Below is a small trained network, with its code and all its weights. Each question gives an input and a target symbol and asks what happens when units are switched off, that is, made to give their printed mean instead of their output.

import numpy as np


def w(rows, s, z=0):
    codes = np.array(rows[::2]) - 128.0
    scale = np.full(codes.shape[1], s)
    scale[-1] = z or s
    return codes * scale


def norm(h):
    return h / np.sqrt((h * h).mean(-1, keepdims=True) + 1e-5)


def softmax(a):
    e = np.exp(a - a.max(-1, keepdims=True))
    return e / e.sum(-1, keepdims=True)


def log_softmax(a):
    a = a - a.max(-1, keepdims=True)
    return a - np.log(np.exp(a).sum(-1, keepdims=True))


def net(x, mask):
    ids = ['δεζλπτψω'.index(c) for c in x.split()]
    T = len(ids)
    res = E[ids] + P[:T]
    u = 0
    for l in range(2):
        r = norm(res)
        for j in range(3):
            rows = slice(2 * j, 2 * j + 2)
            q, k, v = (r @ M[l][rows].T for M in (Q, K, V))
            z = softmax(np.where(np.tri(T) > 0, q @ k.T / 2**0.5, -1e9)) @ v
            o = O[l][rows]
            res = res + np.where(mask[u + j], z, o[:, -1]) @ o[:, :-1]
        u += 3
    return log_softmax(norm(res)[-1] @ U[:, :-1].T + U[:, -1])


Q, K, V, O = {}, {}, {}, {}
E = w([
[57,114,38,110],'δ',
[207,182,157,16],'ε',
[37,118,111,165],'ζ',
[143,166,181,151],'λ',
[146,80,134,66],'π',
[40,220,169,145],'τ',
[81,102,85,6],'ψ',
[72,254,212,156],'ω',
],0.0073)
P = w([
[140,117,192,169],'0',
[115,70,204,28],'1',
[165,100,184,41],'2',
[183,114,161,44],'3',
[75,181,67,1],'4',
[95,208,75,39],'5',
[67,208,70,24],'6',
],0.0071)
Q[0] = w([
[180,57,127,142],'0.h1',
[181,186,134,222],'0.h1',
[131,124,243,117],'0.h2',
[140,179,91,150],'0.h2',
[104,170,21,182],'0.h3',
[70,254,111,235],'0.h3',
],0.0099)
K[0] = w([
[66,159,165,140],'0.h1',
[163,250,148,125],'0.h1',
[129,127,117,154],'0.h2',
[155,146,131,99],'0.h2',
[119,180,107,126],'0.h3',
[98,188,156,124],'0.h3',
],0.015)
V[0] = w([
[139,107,122,131],'0.h1',
[1,106,98,81],'0.h1',
[127,72,118,70],'0.h2',
[123,159,115,194],'0.h2',
[175,77,125,162],'0.h3',
[113,206,177,129],'0.h3',
],0.0096)
O[0] = w([
[171,130,136,151,119],'0.h1',
[132,172,162,150,253],'0.h1',
[146,132,197,109,138],'0.h2',
[115,151,61,192,81],'0.h2',
[76,121,96,255,39],'0.h3',
[155,86,99,50,215],'0.h3',
],0.0099,0.0066)
Q[1] = w([
[98,209,78,89],'1.h1',
[136,167,201,124],'1.h1',
[151,91,71,185],'1.h2',
[137,75,67,246],'1.h2',
[145,93,176,58],'1.h3',
[95,150,179,69],'1.h3',
],0.011)
K[1] = w([
[152,112,254,119],'1.h1',
[155,60,113,212],'1.h1',
[59,132,193,58],'1.h2',
[71,240,201,112],'1.h2',
[86,147,57,101],'1.h3',
[155,88,14,182],'1.h3',
],0.0095)
V[1] = w([
[25,142,215,189],'1.h1',
[150,52,187,172],'1.h1',
[152,125,153,111],'1.h2',
[87,253,173,130],'1.h2',
[130,105,119,224],'1.h3',
[110,173,64,110],'1.h3',
],0.011)
O[1] = w([
[213,72,57,100,123],'1.h1',
[45,20,21,55,93],'1.h1',
[87,143,119,119,142],'1.h2',
[87,109,227,218,128],'1.h2',
[236,101,168,30,1],'1.h3',
[163,255,99,145,179],'1.h3',
],0.0083,0.0069)
U = w([
[124,82,157,173,255],'δ',
[98,151,114,65,120],'ε',
[225,104,196,141,93],'ζ',
[234,141,53,110,104],'λ',
[82,12,47,136,122],'π',
[109,198,106,204,120],'τ',
[1,69,198,96,34],'ψ',
[116,210,97,204,107],'ω',
],0.0078,0.0099)

Each question gives the input, a string of symbols that net reads in full, and the target symbol t.
The units are the heads (2 rows each of Q, K, V and O). Each row of codes is followed by its name. A weight is (code - 128) times the scale printed after its matrix; where a second scale follows, it is the last column's (O and U).
mask holds one flag per head, layer by layer. A switched-off head (its flag False) gives its mean, the last column of its rows in O, instead of its output. The means were averaged over made-up inputs and are rounded, as every weight is.
A unit's drop is (log p(t) with every unit on - log p(t) with that unit switched off) / (log p(t) with every unit on - log p(t) with every unit switched off).
The circuit of an input: a set's keep is (log p(t) with only the set's units on - log p(t) with every unit switched off) / (log p(t) with every unit on - log p(t) with every unit switched off). Starting from all 6 units, units are removed one at a time, each time the one whose removal leaves the highest keep (on an exact tie, the one counted first), for as long as the keep stays at least 0.8.
units of the circuit, in order: the units of the circuit, biggest drop first
unit that matters most: the unit with the biggest drop
heads that matter: for each layer, one digit per head in row order, 1 if its drop is at least 0.15 and else 0, layers parted by /
drop when u is switched off: that unit's drop, to one decimal
input τ ω π, target τ: units of the circuit, in order : (0.h2 0.h3)
input ζ λ ω, target ζ: units of the circuit, in order : (0.h2 1.h3 0.h3 1.h2)
input ε ε ζ π, target ψ: units of the circuit, in order : (1.h3)
input π λ ω τ, target π: units of the circuit, in order : (1.h1 0.h3)
input ζ τ ζ, target ζ: heads that matter : 011 / 011
input π δ λ π, target π: units of the circuit, in order : (1.h1 0.h3)
input λ τ τ λ, target λ: units of the circuit, in order : (1.h2 0.h2 0.h1)
input π ζ δ, target π: heads that matter : 001 / 100
input ψ ψ δ ζ δ, target ψ: units of the circuit, in order : (0.h2 1.h3)
input λ ζ ζ τ π ζ, target λ: heads that matter : 111 / 010
input δ ζ ω, target ζ: heads that matter : 011 / 111
input π ψ τ, target π: heads that matter : 001 / 100
input λ ω ζ ω λ δ, target λ: drop when 0.h3 is switched off : 0.4
input π π ψ ω ζ, target π: drop when 0.h1 is switched off : 0.0
input π π ε ω π, target π: drop when 1.h3 is switched off : 0.1
input ζ ζ ζ ζ, target ζ: unit that matters most : 0.h2
input δ ζ τ, target ζ: drop when 0.h3 is switched off : 1.1
